Each row has a class, written after it.
-30,-258,241,69,-226,59,128,87,-79,18,-293,-47,107,-189,238,-144,-213,37,237,-275,340,231,-159,-182,-128,158,-270,341,-274,57,-129,123,497,8,325,-200,16,174,125,4,50,-440 : L
42,-358,277,215,13,-366,-30,432,-154,-158,51,-249,336,111,485,-160,-90,-151,-165,-193,-178,-21,-334,342,573,314,446,569,-281,343,499,175,398,-82,234,31,175,8,183,-31,-73,-431 : A
76,-356,-540,-141,-333,60,-85,28,70,-178,228,-137,40,-100,-253,-52,-19,-288,-32,-204,190,201,84,84,52,-288,132,19,-40,190,-325,436,-519,229,-398,241,63,-70,-122,-448,167,91 : R
-68,-232,173,51,272,104,125,-394,118,-73,215,121,-81,-50,61,-147,-1,151,-50,302,113,511,45,-213,-111,141,-210,60,-114,7,52,290,82,21,69,-356,-618,44,42,-161,126,-101 : R
-98,-119,-9,-1,-103,-82,156,268,51,18,90,-419,443,198,-75,163,162,120,-318,-166,-218,-388,-312,252,103,-17,-104,217,161,274,183,155,25,113,-174,-97,-203,32,-137,82,-330,-206 : L
-110,196,26,-478,-63,-59,37,-45,-20,-788,125,781,468,-172,-772,-760,297,172,18,-52,242,-204,-63,112,288,-826,-158,287,9,269,-58,122,-111,266,-443,477,-259,-261,-320,125,275,300 : H
73,-205,-188,-132,-59,-41,177,-14,240,-474,-272,532,84,29,-403,-242,-1,255,47,-52,-168,-111,-53,258,38,-664,59,160,151,65,-253,6,-349,247,-529,424,-91,-24,-616,138,522,94 : B
-70,-54,-115,27,158,-343,-336,103,-75,-150,205,-28,134,-413,400,-164,54,115,74,299,13,99,-19,-21,-126,125,102,342,-130,219,26,-277,306,-86,55,273,54,-158,80,128,143,127 : Z
137,50,-104,243,-132,-67,-62,189,183,230,-88,169,-215,-88,55,410,-53,-43,115,-14,-101,-301,-124,396,-53,-216,296,18,-162,-137,31,-91,122,-96,99,-16,365,-204,-113,136,68,78 : Z
96,-417,-8,114,138,-314,-120,253,159,-50,117,-619,245,33,22,92,161,-119,101,-90,-122,-198,-144,150,242,11,559,255,73,118,355,142,234,-165,156,-162,46,52,47,68,-74,29 : E
92,-508,-56,-143,-495,19,-1,-130,-158,105,21,117,227,-191,-425,-389,44,284,74,-312,532,434,-13,-313,-30,-311,-565,-109,-120,89,-217,30,-130,170,2,222,-35,248,57,-409,-252,-233 : A
-115,-168,-211,175,-343,120,63,84,-13,680,383,-97,-57,-87,80,171,181,32,6,118,-190,68,-236,110,-190,-383,-133,-184,182,51,186,35,529,-227,293,-414,66,-16,337,-184,-97,-18 : L
48,-72,-25,-127,-76,316,8,-169,-240,120,-146,456,-403,-48,-15,108,4,451,-35,7,389,540,-208,-299,-177,97,-276,-8,33,-54,-174,-19,39,-25,284,-208,-386,58,-66,155,55,-145 : W
268,307,-26,-45,294,-67,-181,84,-27,-454,0,174,-242,-26,27,67,34,53,-12,193,163,68,3,-113,68,188,468,175,16,112,56,143,-182,-95,-85,-158,-191,-201,-86,129,348,395 : R
232,-96,384,-247,184,-70,127,6,-168,-261,160,-226,776,300,-616,-490,54,44,-341,-79,275,-228,-59,-124,526,-7,-86,34,66,292,77,229,-85,97,47,14,-234,-73,-275,53,-403,-171 : R
-172,-355,-438,-166,-222,-186,-40,4,108,57,155,533,-352,-224,-337,-30,145,171,262,148,131,102,-392,377,201,-391,255,275,-64,52,83,60,254,-14,381,-131,147,-202,-193,-67,329,173 : B
30,-322,50,140,23,-19,4,297,-4,-54,91,-679,361,116,531,-196,-64,-266,83,-115,-366,206,11,-92,79,154,159,127,143,389,-22,-143,-38,-39,-363,279,122,289,-14,-163,-135,-206 : B
-241,-60,-300,123,-683,113,-142,16,-110,50,-138,756,-409,-182,-280,-67,69,393,118,-308,561,339,-74,-104,-154,-416,-325,-54,-315,-174,-166,-105,218,43,459,-188,275,-107,271,-151,22,-102 : H
19,-64,407,392,18,52,-98,-133,218,82,-337,-410,-288,301,149,475,143,51,-223,-142,-190,-116,-115,42,-73,265,207,14,11,-292,290,30,-130,-176,-21,-372,-313,146,-96,125,-554,-265 : W
-83,8,248,213,-32,34,46,-93,-119,-151,155,-24,281,20,82,79,94,296,-85,166,298,121,-92,-69,115,192,-5,138,-28,178,6,225,156,19,260,-222,-240,82,161,58,-108,-54 : R
-238,-111,469,-50,220,-117,-4,-83,-213,129,605,-674,366,-166,304,-84,15,-399,49,122,134,12,-274,5,382,536,28,236,-63,316,419,350,575,-97,476,-132,-200,146,254,-198,-239,-402 : E
66,-468,48,193,-235,-303,-86,146,254,71,-70,-408,25,-120,242,-262,21,-328,333,-234,-68,188,-164,80,152,-286,264,214,-124,51,180,205,127,-103,-43,-166,182,1,-54,-336,157,-62 : H
-100,186,483,396,139,-237,44,-47,-127,-306,-263,-600,465,55,385,-12,199,51,-180,-85,-162,-406,261,-198,-111,393,102,149,31,11,421,-151,276,-80,4,204,-190,150,453,190,-202,-132 : R
-200,157,-398,49,18,33,80,68,-229,-9,144,553,242,75,-419,-310,66,10,185,277,44,-289,-3,61,-220,-295,-185,115,-1,128,-243,7,202,48,126,355,-40,-331,117,13,473,171 : W
-61,204,78,167,166,-320,-49,-41,94,-405,131,-207,536,24,286,-138,303,-288,-4,100,-181,-155,63,248,214,-171,357,364,-82,338,352,-60,93,180,-119,379,-36,-160,268,16,260,79 : H
-8,-255,-91,118,-19,191,-139,46,-41,231,-16,-340,-461,216,-18,-162,38,-10,86,62,0,236,-76,2,-5,-2,-20,-10,-177,39,296,317,16,-95,61,-356,-200,-112,430,-140,-175,-419 : A
-33,-16,283,-82,33,15,-164,-4,232,-427,-469,-61,-67,-209,82,48,10,-227,195,-73,96,130,127,65,-104,32,418,336,-293,-73,206,25,220,-73,-220,-245,-330,123,455,90,-128,-129 : W
-260,383,655,267,262,191,148,-502,373,-506,-181,-330,444,7,303,-132,155,1,-62,-54,-109,-348,395,-199,-199,211,-125,165,-62,-148,197,-143,-73,296,-265,320,-405,-14,106,392,-305,-135 : E
141,-22,-183,42,-30,251,-8,-26,94,-190,-206,-105,-282,88,-145,59,184,-17,110,-13,178,-19,-25,-136,-103,197,184,283,-89,70,-145,373,6,-43,137,-463,-80,-119,311,143,364,101 : E
142,-265,96,-181,48,233,42,-225,-66,-68,-84,117,56,-171,-110,-410,-146,474,54,-68,394,339,-109,-259,73,81,-551,-137,-88,90,-347,132,-225,79,54,-268,-258,130,-204,-17,-394,-223 : L
-146,520,533,-120,290,104,-168,-116,162,-605,25,-166,82,-72,-21,-183,273,-15,-21,-237,67,-212,262,-178,63,-42,77,-14,-53,12,252,-71,-64,131,-395,199,-263,-145,-28,340,28,-75 : B
205,-274,-430,-219,83,207,25,-258,-17,-302,-57,204,-298,-171,-532,122,90,341,-10,94,219,207,-47,-35,8,-197,55,-174,119,62,-332,167,-396,112,16,79,116,-198,-233,49,225,218 : R
52,149,433,-279,27,355,63,-329,-7,-680,-309,674,69,-206,-457,-572,54,265,207,-167,553,72,171,-244,173,-33,-30,72,-277,132,-220,48,-142,102,-21,40,-203,-111,-118,87,168,-99 : A
165,76,-159,-77,-26,-61,-197,203,-329,-422,21,434,-55,-141,-53,-386,-93,-52,34,-84,147,146,26,-103,44,-18,52,202,-133,260,-261,-275,-81,101,-260,811,174,-157,-107,-45,401,10 : L
-276,-38,408,178,-177,110,97,-132,-15,-167,30,-165,412,-145,-112,-490,159,344,-2,110,159,-66,-117,-313,-227,78,-608,214,40,20,147,335,293,-130,-171,213,-490,493,226,-51,-245,-72 : W
-149,91,443,192,-115,208,19,-294,217,-63,-186,170,198,119,-146,-155,-8,195,-30,-181,164,-573,237,209,197,223,9,46,-282,-175,98,62,-115,-56,255,-198,-129,19,316,-5,-718,-15 : E
-342,-117,304,173,-17,-63,-51,-34,-43,-199,-165,194,122,-312,130,-166,-133,103,250,78,152,63,-145,94,73,260,-83,307,-266,33,107,-97,584,-44,348,305,-26,198,-103,146,-5,-408 : A
182,-513,-159,178,-80,-102,-52,-75,120,49,80,-389,132,43,6,10,4,-229,-18,-174,57,198,135,-10,51,82,401,17,-41,16,51,118,-72,-121,53,-166,-29,199,170,-352,-175,46 : Z
144,-365,38,-339,171,-59,26,83,-12,-167,367,-667,97,132,51,-328,33,-267,102,-287,-41,439,-86,-238,324,-119,139,205,281,322,18,476,-151,51,-133,-350,-74,-110,-202,-269,318,63 : A
-115,23,-152,219,31,118,257,-43,129,52,-303,-77,35,110,48,160,167,472,128,263,-106,-324,-143,-29,-297,106,-235,65,68,-36,-30,-93,-105,59,104,-35,-77,1,100,288,-195,63 : R
63,-70,105,-53,-20,177,-88,-67,-277,166,339,99,378,-37,-111,-282,-53,-296,-206,-144,157,67,153,-17,165,285,-80,-67,-288,125,-125,66,194,46,102,34,-185,-25,245,-406,-422,-456 : R
-151,278,148,316,133,136,-57,-143,121,396,-21,209,251,-3,591,82,-225,-258,167,188,2,73,206,67,-232,20,-19,-199,-259,-188,268,-60,253,-19,325,-13,-41,131,392,-39,-130,-299 : W
-36,-144,-302,-136,-132,-81,-264,301,5,102,158,93,-137,91,-3,-94,-58,-433,87,-119,68,19,-29,303,131,-105,371,371,-313,131,78,212,229,-93,140,-323,214,-148,442,-218,48,-26 : L
-338,454,560,-48,-1,56,-46,-346,-92,-409,126,-38,152,-389,-28,-80,268,145,192,57,191,-61,-77,-72,164,-29,-208,47,69,-89,28,-96,408,99,176,179,-170,100,121,161,-140,-104 : E
-198,347,-38,-39,128,-34,74,-69,96,172,212,78,361,-167,123,355,38,-169,-77,217,-105,-17,97,126,-231,-261,-21,-216,104,-137,117,47,294,67,28,-191,-17,-52,335,45,96,219 : L
-163,-85,227,-219,-74,310,111,-338,169,100,14,-441,233,-125,-185,-369,118,36,116,-340,331,-2,156,-272,-239,-15,-262,250,-88,-96,-21,316,178,79,32,-302,-146,-141,236,-101,-328,-20 : W
-27,-237,-77,162,-382,-39,-82,117,192,66,14,199,25,66,-168,-1,71,-153,-10,-172,28,-67,-213,275,67,-256,98,240,-129,-14,-134,179,-3,-17,-126,106,11,89,-187,-162,91,-27 : L
-264,-74,223,82,59,-217,-59,151,130,160,85,-607,323,-16,558,-22,-49,-515,82,45,-455,-131,94,61,-62,84,162,60,102,58,239,-137,247,-141,-228,-80,74,162,173,-3,-202,-61 : Z
-57,-229,-134,-28,-76,-136,299,-189,-64,-387,-201,334,251,247,-342,-210,42,40,-45,-80,340,81,225,-41,32,-277,73,158,-55,140,-66,265,-364,269,-152,372,-291,-42,-136,-22,696,129 : B
-110,-238,88,201,-150,-121,-180,-23,42,11,-65,106,-27,95,65,-9,61,-9,47,34,-52,-93,12,163,105,-143,245,75,-54,26,497,-1,104,-21,172,-27,-14,92,225,41,-232,-202 : E
-69,-25,-61,-184,107,-16,-218,131,191,-379,-375,111,-290,-140,36,-242,-236,-68,326,-135,88,42,-33,148,95,116,192,357,-151,89,-131,-71,-9,-31,-192,-18,-50,107,-230,157,164,1 : E
86,-332,-260,-181,-248,-164,58,54,191,-360,-295,269,10,-158,-248,41,115,-125,-137,-197,-99,23,63,235,-91,-601,91,309,-173,-26,-46,-154,-125,244,-414,597,-126,-204,-368,150,299,-70 : Z
-190,-312,-428,155,-18,-54,-44,13,-176,-75,310,-443,153,193,-411,187,385,-102,-46,144,-122,12,33,89,-27,-119,69,-51,100,144,115,132,27,90,40,474,-78,89,513,-286,70,-153 : H
75,52,459,-99,-13,-96,39,127,173,-555,-268,-135,460,136,-8,-548,138,-455,-24,-459,-239,-148,312,-104,171,-255,338,293,-68,132,126,-154,-81,178,-717,372,-65,-203,-142,101,238,-81 : W
-242,53,-125,363,-25,-107,-49,4,-156,-93,152,439,-159,81,-35,302,221,105,150,419,-115,-128,-281,437,227,-155,240,17,-102,35,279,-43,290,-3,518,143,50,-56,334,65,67,-179 : B
-34,-68,52,-212,-401,25,-297,197,-73,-492,143,-258,-130,-148,-130,-123,159,66,31,-455,287,133,-182,-202,244,27,-8,185,126,231,-59,207,-191,88,-201,73,-89,213,-63,-163,-87,-95 : B
-6,-15,-175,47,-48,9,-119,150,2,-117,367,-131,39,-12,13,219,183,-232,131,-55,-48,136,-10,226,179,-287,559,102,114,181,-10,159,47,34,-129,-16,167,-209,305,-21,291,324 : A
-294,-351,-296,110,-429,58,-105,36,343,105,-366,205,-485,-66,-115,179,-107,22,207,-171,20,77,-74,215,-266,-428,-23,3,-9,-59,17,-50,-41,5,-201,-185,-8,103,-131,137,107,-27 : E
144,-489,-124,-129,-360,-275,-102,85,-216,-264,142,-173,383,-263,-12,-404,-17,-98,32,-204,415,560,-58,-275,147,-174,-151,381,-94,256,-107,192,93,95,48,495,-39,318,-238,-359,159,-191 : A
158,48,381,146,-162,93,-402,200,71,-184,-77,-215,93,70,120,-382,-23,34,61,-68,140,91,38,-30,369,191,105,10,-200,219,115,-98,-30,-149,-89,-47,-19,266,290,-77,-557,-246 : L
48,-247,-3,323,299,-166,-226,72,-67,-158,127,-502,-128,-31,388,35,337,-10,322,224,21,275,-103,-105,146,310,539,304,-139,174,410,93,435,-264,527,-106,10,75,448,-1,245,-103 : E
-66,378,564,-265,194,229,136,-189,-7,-183,348,61,640,-315,-102,-492,33,-130,87,-184,185,-36,-41,-144,212,-79,-370,-19,-84,7,-185,163,245,221,-101,294,17,-93,-240,-49,-54,-182 : H
-169,133,83,306,-57,10,8,-76,194,82,74,-565,37,88,738,268,218,-619,-139,-136,-490,15,157,25,-80,78,323,-53,-97,-211,449,38,71,33,-94,-341,-3,79,613,-146,-338,-337 : A
14,-78,334,-103,-299,34,88,-222,183,-142,-383,899,467,-155,-689,-282,-91,65,-98,110,366,-105,28,140,-96,-405,-305,68,-377,-118,-150,-83,7,93,-201,289,-399,98,-142,-76,-282,-148 : W
216,-339,-395,-393,-282,-308,-215,409,100,-313,-244,434,-114,-112,-391,-313,-61,-219,106,-307,12,-210,-85,346,166,-525,469,578,-208,232,-131,-87,-92,-43,-246,247,312,-347,-419,-103,387,159 : W
-220,-238,-113,61,-448,-349,-173,673,49,14,-574,341,-302,13,183,52,-317,-208,-9,45,-333,-194,-293,480,-145,-214,111,525,-292,-38,200,-113,379,-248,-112,240,81,93,-5,-27,260,-371 : Z
-119,158,194,217,227,-74,187,-113,89,-795,-118,-108,261,177,-203,-79,283,467,73,175,0,-306,220,-90,-95,-50,111,230,103,163,91,11,-262,221,-354,396,-243,-41,332,253,285,304 : L
194,-4,178,-65,254,207,-28,-388,347,-139,-302,-292,-299,166,20,-251,-23,-23,143,-362,283,211,338,-542,-104,135,-14,-146,-128,-312,-160,12,-498,169,-8,-452,67,-269,-157,143,-102,29 : R
-110,40,-304,-176,39,-92,92,-235,-51,-149,54,85,-56,-199,-106,55,151,-16,16,379,-128,153,90,-56,-299,-286,-118,13,176,-41,-46,3,-44,177,-186,304,-138,-120,-25,-38,445,168 : Z
-106,135,169,21,72,236,2,-262,210,115,69,-415,2,-62,254,72,110,-330,17,6,-149,76,89,-147,-143,15,50,-171,172,-110,97,-1,-28,-41,-217,-158,-151,95,0,70,-329,61 : R
-48,-167,288,15,-216,126,130,-173,-73,322,109,-422,124,-153,350,-24,-302,-49,-211,-170,88,252,90,-353,-292,199,-515,-157,47,-180,-72,299,-30,31,-146,-143,-24,326,286,-333,-360,-242 : H
288,-457,-9,-41,-155,292,108,-8,80,-61,-169,237,437,224,-162,-626,-122,-112,28,-257,141,223,112,-89,146,-185,-48,76,-266,111,-271,483,-372,127,-137,-104,-116,33,-109,-401,-28,-390 : A
-129,-103,330,307,-114,-84,115,-134,198,60,-428,-202,54,66,489,286,-30,-62,38,-142,-89,-221,177,-88,-259,408,275,204,-29,-192,184,-137,-21,-98,30,-63,-54,302,122,38,-102,-9 : E
-5,-82,-140,-97,378,-204,8,-115,208,-389,-385,421,-507,83,-317,54,-165,109,213,172,89,-3,14,207,100,-93,311,156,-141,-111,70,41,-154,105,73,-96,-34,-262,-529,361,552,75 : B
237,-359,-462,-302,96,-106,243,206,-32,-37,-30,-127,585,124,-149,-479,-228,-165,-91,244,35,280,-31,-144,-100,-116,-319,281,7,237,-317,352,-230,169,-375,385,-356,214,-189,-209,399,-57 : W
-14,-137,286,409,-347,111,-31,-39,79,-108,-247,159,-233,130,151,-112,104,216,143,-97,19,87,-120,-123,85,13,-5,-45,-110,-145,59,-112,-137,-112,96,-24,-89,303,-32,-170,-383,-300 : R
16,-336,-247,421,-102,-43,98,-10,117,-46,-259,-49,-336,268,-53,249,223,122,-47,72,-209,64,-44,204,-19,-291,294,-46,-42,37,303,-18,-84,-72,64,59,-26,-20,86,-8,314,-164 : E
184,-305,-101,70,-48,-315,156,2,103,-259,-342,-392,-161,210,201,186,-136,81,-75,-208,215,258,-34,-67,241,115,280,84,-28,7,284,284,-427,138,118,-308,-86,189,-327,-80,115,-173 : B
0,191,-64,-36,408,106,231,19,-14,-513,210,521,516,329,-703,-250,284,36,-182,386,83,-237,9,292,208,-262,256,264,-154,262,9,352,29,51,-143,315,-644,-215,154,124,568,135 : A
